Below are the code and all the weights of a small trained network. Each question names an input and a class and asks about switching units off, where a switched-off unit gives its printed mean instead of its output.

import numpy as np


def w(rows, s, z=0):
    codes = np.array(rows[::2]) - 128.0
    scale = np.full(codes.shape[1], s)
    scale[-1] = z or s
    return codes * scale


def norm(h):
    return h / np.sqrt((h * h).mean(-1, keepdims=True) + 1e-5)


def f(y):
    return y / 2 * (1 + np.tanh(0.7978845608 * (y + 0.044715 * y**3)))


def log_softmax(a):
    a = a - a.max(-1, keepdims=True)
    return a - np.log(np.exp(a).sum(-1, keepdims=True))


def net(x, mask):
    res = np.array(x, float).reshape(1, 2) / 4 @ E
    u = 0
    for l in range(3):
        y = f(norm(res) @ A[l][:, :-1].T + A[l][:, -1])
        res = res + np.where(mask[u : u + 5], y, B[l][:, -1]) @ B[l][:, :-1]
        u += 5
    return log_softmax(norm(res)[-1] @ U[:, :-1].T + U[:, -1])


A, B = {}, {}
E = w([
[55,46,48,76,207,169,159,122],'x0',
[65,133,225,251,205,183,188,210],'x1',
],0.012)
A[0] = w([
[101,151,60,138,203,134,109,106,44],'0.n1',
[150,128,153,105,109,219,102,119,98],'0.n2',
[239,128,62,7,145,101,39,41,148],'0.n3',
[179,254,214,196,111,106,115,158,5],'0.n4',
[119,136,84,160,199,163,141,201,82],'0.n5',
],0.009,0.003)
B[0] = w([
[161,194,145,179,167,123,107,109,143],'0.n1',
[73,115,136,101,153,111,97,157,125],'0.n2',
[60,120,75,138,38,53,249,116,252],'0.n3',
[232,94,189,140,168,106,35,161,216],'0.n4',
[132,115,105,140,103,184,156,114,168],'0.n5',
],0.013)
A[1] = w([
[189,76,121,109,86,52,61,27,124],'1.n1',
[168,79,98,37,79,78,129,119,224],'1.n2',
[126,137,138,95,139,191,88,89,253],'1.n3',
[138,148,129,143,102,100,92,129,75],'1.n4',
[213,136,245,174,75,61,139,131,108],'1.n5',
],0.011,0.0046)
B[1] = w([
[19,197,127,123,173,240,218,96,196],'1.n1',
[65,104,68,80,122,151,128,63,225],'1.n2',
[165,80,178,229,96,169,209,176,146],'1.n3',
[89,124,43,78,166,148,133,235,138],'1.n4',
[105,254,177,83,186,145,22,194,250],'1.n5',
],0.0094,0.011)
A[2] = w([
[70,233,172,174,145,113,189,121,154],'2.n1',
[254,117,204,182,67,92,53,197,2],'2.n2',
[185,119,127,194,165,41,66,192,35],'2.n3',
[31,250,144,67,60,83,71,169,22],'2.n4',
[208,82,208,166,190,52,37,197,83],'2.n5',
],0.0075,0.0038)
B[2] = w([
[164,112,101,74,141,175,98,148,214],'2.n1',
[166,148,158,140,78,91,122,151,220],'2.n2',
[152,138,112,147,96,117,133,153,176],'2.n3',
[116,147,177,94,246,211,110,109,209],'2.n4',
[156,87,115,159,6,34,111,109,254],'2.n5',
],0.015,0.0061)
U = w([
[58,112,50,85,50,57,216,33,190],'0',
[207,166,216,168,104,89,49,182,183],'1',
[131,75,136,207,165,218,191,130,173],'2',
[76,250,161,14,161,167,85,101,82],'3',
[113,74,145,113,124,88,77,67,2],'4',
],0.015,0.0063)

Each question gives the input, the list of numbers given to net, and the class t.
The units are the neurons (one row each of A and B). Each row of codes is followed by its name. A weight is (code - 128) times the scale printed after its matrix; where a second scale follows, it is the last column's (A, B and U).
mask holds one flag per neuron, layer by layer. A switched-off neuron (its flag False) gives its mean, the last column of its row in B, instead of its output. The means were averaged over made-up inputs and are rounded, as every weight is.
A unit's drop is (log p(t) with every unit on - log p(t) with that unit switched off) / (log p(t) with every unit on - log p(t) with every unit switched off).
The circuit of an input: a set's keep is (log p(t) with only the set's units on - log p(t) with every unit switched off) / (log p(t) with every unit on - log p(t) with every unit switched off). Starting from the 12 units with the biggest drops (on a tie, the unit counted first), units are removed one at a time, each time the one whose removal leaves the highest keep (on an exact tie, the one counted first), for as long as the keep stays at least 0.8.
circuit, biggest first: the units of the circuit, biggest drop first
most important unit: the unit with the biggest drop
k most important neurons: the k neurons with the biggest drops, biggest first
top k neurons in layer l: the k neurons of layer l with the biggest drops, biggest first
drop of u: that unit's drop, to one decimal
input [-7,-2], class 3: most important unit	1.n1
input [-7,-6], class 3: 2 most important neurons	(2.n4, 1.n5)
input [1,0], class 2: 3 most important neurons	(0.n3, 0.n4, 1.n5)
input [2,1], class 2: 2 most important neurons	(0.n4, 0.n3)
input [-5,-1], class 3: 2 most important neurons	(1.n1, 1.n5)
input [1,1], class 2: 2 most important neurons	(0.n4, 0.n3)
input [3,0], class 2: 2 most important neurons	(0.n3, 0.n4)
input [0,5], class 1: 2 most important neurons	(0.n3, 1.n1)
input [-8,-7], class 3: 3 most important neurons	(2.n4, 1.n5, 2.n5)
input [7,0], class 2: top 2 neurons in layer 0	(0.n3, 0.n1)
input [-8,-2], class 3: drop of 2.n4	0.1
input [7,2], class 2: drop of 0.n3	1.1
input [-2,-1], class 3: drop of 2.n2	0.0
input [0,1], class 1: circuit, biggest first	(0.n3)
